Below are the code and all the weights of a small trained network. Each question names an input and a class and asks about switching units off, where a switched-off unit gives its printed mean instead of its output.

import numpy as np


def w(rows, s, z=0):
    codes = np.array(rows[::2]) - 128.0
    scale = np.full(codes.shape[1], s)
    scale[-1] = z or s
    return codes * scale


def f(y):
    return np.maximum(y, 0)


def log_softmax(a):
    a = a - a.max(-1, keepdims=True)
    return a - np.log(np.exp(a).sum(-1, keepdims=True))


def net(x, mask):
    res = np.array(x, float).reshape(1, 6) / 4 @ E
    y = f(res @ A[0][:, :-1].T + A[0][:, -1])
    res = res + np.where(mask, y, B[0][:, -1]) @ B[0][:, :-1]
    return log_softmax(res[-1] @ U[:, :-1].T + U[:, -1])


A, B = {}, {}
E = w([
[172,14,59,218,55,62],'x0',
[114,148,151,179,110,158],'x1',
[132,131,98,136,114,151],'x2',
[125,131,140,127,117,122],'x3',
[188,224,45,231,212,2],'x4',
[145,151,175,150,95,122],'x5',
],0.0063)
A[0] = w([
[136,112,176,57,108,141,125],'neuron 0',
[172,179,108,198,135,100,122],'neuron 1',
[25,191,165,138,161,131,4],'neuron 2',
[80,157,163,136,167,147,7],'neuron 3',
[175,90,121,156,99,80,99],'neuron 4',
[105,132,149,132,196,59,104],'neuron 5',
[158,181,222,189,100,122,184],'neuron 6',
[132,255,159,47,180,143,85],'neuron 7',
[173,246,100,179,180,65,69],'neuron 8',
[156,198,115,152,183,68,55],'neuron 9',
[87,80,163,58,34,180,76],'neuron 10',
[71,212,127,132,176,151,126],'neuron 11',
[68,236,152,63,149,146,32],'neuron 12',
[137,82,136,243,129,128,196],'neuron 13',
[106,254,124,107,133,160,101],'neuron 14',
],0.0074,0.0024)
B[0] = w([
[123,147,201,146,182,179,200],'neuron 0',
[74,180,126,69,202,174,206],'neuron 1',
[199,105,67,57,66,35,173],'neuron 2',
[160,27,134,172,22,59,155],'neuron 3',
[176,87,33,142,147,37,184],'neuron 4',
[155,86,213,174,139,150,171],'neuron 5',
[26,106,60,50,158,91,187],'neuron 6',
[164,55,73,174,1,54,236],'neuron 7',
[41,201,173,192,243,210,244],'neuron 8',
[97,195,192,144,249,230,205],'neuron 9',
[93,185,144,215,160,225,255],'neuron 10',
[218,80,172,127,68,24,198],'neuron 11',
[216,116,30,109,120,64,213],'neuron 12',
[162,18,100,29,73,61,208],'neuron 13',
[248,35,75,117,87,62,204],'neuron 14',
],0.005,0.0061)
U = w([
[105,117,175,82,189,101,254],'0',
[193,71,134,151,111,12,32],'1',
[64,195,245,128,254,248,35],'2',
],0.0052,0.0034)

Each question gives the input, the list of numbers given to net, and the class t.
The units are the neurons (one row each of A and B). Each row of codes is followed by its name. A weight is (code - 128) times the scale printed after its matrix; where a second scale follows, it is the last column's (A, B and U).
mask holds one flag per neuron, in row order. A switched-off neuron (its flag False) gives its mean, the last column of its row in B, instead of its output. The means were averaged over made-up inputs and are rounded, as every weight is.
A unit's drop is (log p(t) with every unit on - log p(t) with that unit switched off) / (log p(t) with every unit on - log p(t) with every unit switched off).
The circuit of an input: a set's keep is (log p(t) with only the set's units on - log p(t) with every unit switched off) / (log p(t) with every unit on - log p(t) with every unit switched off). Starting from the 12 units with the biggest drops (on a tie, the unit counted first), units are removed one at a time, each time the one whose removal leaves the highest keep (on an exact tie, the one counted first), for as long as the keep stays at least 0.8.
circuit, biggest first: the units of the circuit, biggest drop first
top k neurons: the k neurons with the biggest drops, biggest first
drop when u is switched off: that unit's drop, to one decimal
input [-3,-5,-4,-4,7,7], class 2: circuit, biggest first : (neuron 8)
input [-1,-6,-2,7,8,-4], class 2: circuit, biggest first : (neuron 8; neuron 9)
input [5,6,4,2,-7,-2], class 2: circuit, biggest first : (neuron 10; neuron 7)
input [7,-1,4,-4,8,3], class 2: circuit, biggest first : (neuron 8; neuron 9)
input [4,-2,-5,-4,-6,-3], class 2: top 2 neurons : (neuron 10; neuron 7)
input [-8,-1,3,0,6,-1], class 1: top 4 neurons : (neuron 7; neuron 14; neuron 11; neuron 12)
input [4,5,-8,0,6,-6], class 2: circuit, biggest first : (neuron 8; neuron 9)
input [5,1,0,1,-7,-2], class 2: circuit, biggest first : (neuron 10; neuron 7)
input [-8,-4,6,-2,-8,7], class 1: top 2 neurons : (neuron 7; neuron 12)
input [4,5,-2,-7,7,8], class 2: top 3 neurons : (neuron 8; neuron 9; neuron 1)
input [7,7,-4,4,6,-1], class 0: top 2 neurons : (neuron 1; neuron 8)
input [-8,2,-3,3,-8,-1], class 1: top 2 neurons : (neuron 7; neuron 12)
input [-7,-4,8,7,-7,-6], class 1: top 3 neurons : (neuron 7; neuron 12; neuron 8)
input [-2,-4,-1,3,7,2], class 2: drop when neuron 8 is switched off : 0.4
input [-6,-5,3,1,-3,3], class 1: drop when neuron 7 is switched off : 0.2
input [1,0,-1,-7,4,-8], class 2: drop when neuron 10 is switched off : -0.1
input [1,0,-8,-1,4,8], class 2: drop when neuron 8 is switched off : 0.2
